Here is a tiny trained network, its code and every weight. The questions are about switching its units off for an input and a target symbol, where a switched-off unit gives its printed mean instead of its output.

import numpy as np


def w(rows, s, z=0):
    codes = np.array(rows[::2]) - 128.0
    scale = np.full(codes.shape[1], s)
    scale[-1] = z or s
    return codes * scale


def softmax(a):
    e = np.exp(a - a.max(-1, keepdims=True))
    return e / e.sum(-1, keepdims=True)


def log_softmax(a):
    a = a - a.max(-1, keepdims=True)
    return a - np.log(np.exp(a).sum(-1, keepdims=True))


def net(x, mask):
    ids = ['ΓΛΠαεμ'.index(c) for c in x.split()]
    T = len(ids)
    res = E[ids] + P[:T]
    u = 0
    for l in range(3):
        r = res
        for j in range(2):
            rows = slice(4 * j, 4 * j + 4)
            q, k, v = (r @ M[l][rows].T for M in (Q, K, V))
            z = softmax(np.where(np.tri(T) > 0, q @ k.T / 4**0.5, -1e9)) @ v
            o = O[l][rows]
            res = res + np.where(mask[u + j], z, o[:, -1]) @ o[:, :-1]
        u += 2
    return log_softmax(res[-1] @ U[:, :-1].T + U[:, -1])


Q, K, V, O = {}, {}, {}, {}
E = w([
[166,132,72],'Γ',
[174,41,141],'Λ',
[255,192,102],'Π',
[115,183,117],'α',
[153,134,86],'ε',
[253,110,99],'μ',
],0.019)
P = w([
[137,109,252],'0',
[73,58,124],'1',
[104,93,134],'2',
[110,86,113],'3',
[128,97,98],'4',
[136,102,89],'5',
[156,114,105],'6',
[186,125,95],'7',
],0.012)
Q[0] = w([
[110,157,124],'L0H0',
[120,122,157],'L0H0',
[150,152,150],'L0H0',
[90,126,154],'L0H0',
[103,132,153],'L0H1',
[107,163,72],'L0H1',
[120,127,78],'L0H1',
[120,95,251],'L0H1',
],0.019)
K[0] = w([
[86,135,166],'L0H0',
[70,211,207],'L0H0',
[174,121,193],'L0H0',
[53,115,178],'L0H0',
[67,150,173],'L0H1',
[124,218,142],'L0H1',
[91,252,84],'L0H1',
[79,53,218],'L0H1',
],0.014)
V[0] = w([
[168,236,130],'L0H0',
[147,115,163],'L0H0',
[104,112,46],'L0H0',
[158,160,13],'L0H0',
[141,88,66],'L0H1',
[105,193,113],'L0H1',
[200,54,110],'L0H1',
[137,143,2],'L0H1',
],0.0096)
O[0] = w([
[20,83,170,81],'L0H0',
[73,150,160,156],'L0H0',
[102,249,155,118],'L0H0',
[177,45,255,133],'L0H0',
[239,29,183,171],'L0H1',
[248,86,250,53],'L0H1',
[146,141,143,249],'L0H1',
[67,224,188,117],'L0H1',
],0.0052,0.011)
Q[1] = w([
[95,73,52],'L1H0',
[171,75,132],'L1H0',
[175,77,120],'L1H0',
[255,127,101],'L1H0',
[218,159,122],'L1H1',
[108,36,205],'L1H1',
[226,147,219],'L1H1',
[40,136,219],'L1H1',
],0.0082)
K[1] = w([
[127,140,145],'L1H0',
[76,98,54],'L1H0',
[182,208,254],'L1H0',
[136,82,155],'L1H0',
[112,106,220],'L1H1',
[124,26,111],'L1H1',
[203,167,124],'L1H1',
[117,4,167],'L1H1',
],0.0088)
V[1] = w([
[64,12,159],'L1H0',
[101,233,41],'L1H0',
[214,238,194],'L1H0',
[95,170,141],'L1H0',
[200,2,138],'L1H1',
[134,149,112],'L1H1',
[228,68,53],'L1H1',
[155,73,78],'L1H1',
],0.0056)
O[1] = w([
[160,254,159,160],'L1H0',
[169,62,15,68],'L1H0',
[115,74,116,66],'L1H0',
[168,67,150,63],'L1H0',
[100,183,26,232],'L1H1',
[144,78,129,129],'L1H1',
[172,32,108,255],'L1H1',
[55,243,160,193],'L1H1',
],0.0062,0.0067)
Q[2] = w([
[179,138,121],'L2H0',
[165,116,111],'L2H0',
[68,181,145],'L2H0',
[84,133,85],'L2H0',
[212,114,89],'L2H1',
[57,107,137],'L2H1',
[16,164,141],'L2H1',
[252,126,103],'L2H1',
],0.011)
K[2] = w([
[174,128,202],'L2H0',
[192,55,213],'L2H0',
[190,130,74],'L2H0',
[166,142,168],'L2H0',
[107,254,180],'L2H1',
[229,114,122],'L2H1',
[115,108,75],'L2H1',
[128,245,113],'L2H1',
],0.0093)
V[2] = w([
[97,30,106],'L2H0',
[80,10,67],'L2H0',
[70,1,130],'L2H0',
[43,209,178],'L2H0',
[136,187,129],'L2H1',
[94,196,171],'L2H1',
[24,140,109],'L2H1',
[90,85,155],'L2H1',
],0.013)
O[2] = w([
[225,244,176,152],'L2H0',
[172,224,141,180],'L2H0',
[155,212,154,120],'L2H0',
[134,125,71,5],'L2H0',
[71,151,106,158],'L2H1',
[104,165,81,118],'L2H1',
[170,149,73,104],'L2H1',
[109,131,156,76],'L2H1',
],0.011,0.012)
U = w([
[118,123,119,135],'Γ',
[183,198,152,87],'Λ',
[93,81,148,124],'Π',
[120,131,101,129],'α',
[108,114,2,253],'ε',
[187,73,165,10],'μ',
],0.0089,0.0049)

Each question gives the input, a string of symbols that net reads in full, and the target symbol t.
The units are the heads (4 rows each of Q, K, V and O). Each row of codes is followed by its name. A weight is (code - 128) times the scale printed after its matrix; where a second scale follows, it is the last column's (O and U).
mask holds one flag per head, layer by layer. A switched-off head (its flag False) gives its mean, the last column of its rows in O, instead of its output. The means were averaged over made-up inputs and are rounded, as every weight is.
A unit's drop is (log p(t) with every unit on - log p(t) with that unit switched off) / (log p(t) with every unit on - log p(t) with every unit switched off).
The circuit of an input: a set's keep is (log p(t) with only the set's units on - log p(t) with every unit switched off) / (log p(t) with every unit on - log p(t) with every unit switched off). Starting from all 6 units, units are removed one at a time, each time the one whose removal leaves the highest keep (on an exact tie, the one counted first), for as long as the keep stays at least 0.8.
units of the circuit, in order: the units of the circuit, biggest drop first
most important unit: the unit with the biggest drop
heads that matter: for each layer, one digit per head in row order, 1 if its drop is at least 0.15 and else 0, layers parted by /
drop of u: that unit's drop, to one decimal
input Λ Λ Γ Π Λ α Π ε, target Π: units of the circuit, in order : (L0H0, L2H0, L0H1)
input Λ Λ α Λ μ Π Γ, target Π: heads that matter : 11 / 00 / 10
input Λ Λ Π α Λ Π Λ, target Π: units of the circuit, in order : (L0H1, L2H1, L0H0)
input μ Λ Π, target Π: units of the circuit, in order : (L2H0, L2H1)
input Π α μ, target ε: units of the circuit, in order : (L2H0)
input Λ Λ Π Λ ε μ, target μ: heads that matter : 11 / 01 / 10
input α α μ Λ α Π α, target Π: units of the circuit, in order : (L2H0, L0H1)
input Λ Λ Γ μ Π μ, target Π: units of the circuit, in order : (L2H0, L0H1, L0H0)
input Λ α Λ Λ ε, target Λ: heads that matter : 11 / 00 / 10
input Λ α Λ, target ε: heads that matter : 01 / 00 / 01
input Π Λ Λ, target Λ: heads that matter : 00 / 10 / 10
input Π ε μ, target μ: units of the circuit, in order : (L1H0, L2H1)
input Λ α μ, target ε: heads that matter : 01 / 01 / 11
input Λ Λ α Λ α α α, target ε: heads that matter : 00 / 10 / 11
input Λ α Λ Λ Λ μ Π ε, target Π: most important unit : L2H0
input Λ α Π, target ε: heads that matter : 01 / 00 / 11
input μ Λ α Λ, target ε: units of the circuit, in order : (L2H1, L0H0)
input Π Λ μ Π Γ Γ Π μ, target Π: units of the circuit, in order : (L2H0, L2H1, L1H1)
input Λ Λ Λ α Λ μ Π Λ, target Π: drop of L1H1 : 0.7
input Γ Π Γ, target Π: drop of L2H0 : 0.3
input Λ ε Λ α Π, target ε: drop of L2H0 : 1.6
